array([[ 22, -23,  -8,   2,  24,  -9,  -2,   4,  -7,  10],
       [-20,  -7, -34,   7, -12,   8,   5,  24,  -9,  12],
       [ -6,  -3,  13,  -8, -12,   3, -32,  -2,   2, -16],
       [ -7,  11, -21,  21,  -4, -16,   6,   8,   2, -16],
       [  4, -20, -20,  -5,  21,   9, -28,  -4,  -6, -17],
       [  4,   2,  26,  -7, -10,  -3,  21,  -3,  25,   3],
       [  8,  20,  -3,   1, -11,   5,  17,  23, -15,   3],
       [ 24,  -5, -26,   9,  -7,   3, -14,  -5,  24,  -9],
       [-16,  -6, -33,  12, -19,  -1,   1,  28,   4,   2],
       [ -2,   9,   7,   7,  -4,  39,  -8,  -4, -21,  -9],
       [ -4,  12,  -3,  -2, -14,  -5,   1,  16, -13,   4],
       [ 27,   4,  20,   4, -16,  -8, -11,   4,  -7, -12],
       [  3, -10, -12, -24, -13,  -1,  20,  -6, -11,  -6],
       [ 28,  -6,  10,   9,  -2, -13,  -8,   0, -11, -15],
       [ 16,   4, -23,  -1, -25,  16,   4,  -3,   5,  -9],
       [-21,  -3, -22, -16,   4,  18,   8,  11,  15,   8]])
Rows and columns are numbered from 0.
The entry in row 0 and column 2 is -8
Report the entry at row 2, column 1.
Answer: -3
Report the entry in row 0 and column 1.
Answer: -23
The entry at row 2, column 0 -> -6
The entry in row 2 and column 2 is 13
Report the minimum.
Answer: -34
Report the entry at row 1, column 1.
Answer: -7
Report the bottom entry of the column that holds the smallest entry.
Answer: -22
The entry in the bottom-left corner is -21
The bottom entry of the column that holds the largest entry -> 18
The maximum -> 39
The entry at row 0, column 0: 22
Report the bottom-right entry.
Answer: 8
Report the entry just right of 0.
Answer: -11
Report the entry in the top-right corner.
Answer: 10
The entry directly above the largest entry is -1
The entry at row 1, column 0 -> -20
Report the entry just right of the smallest entry.
Answer: 7
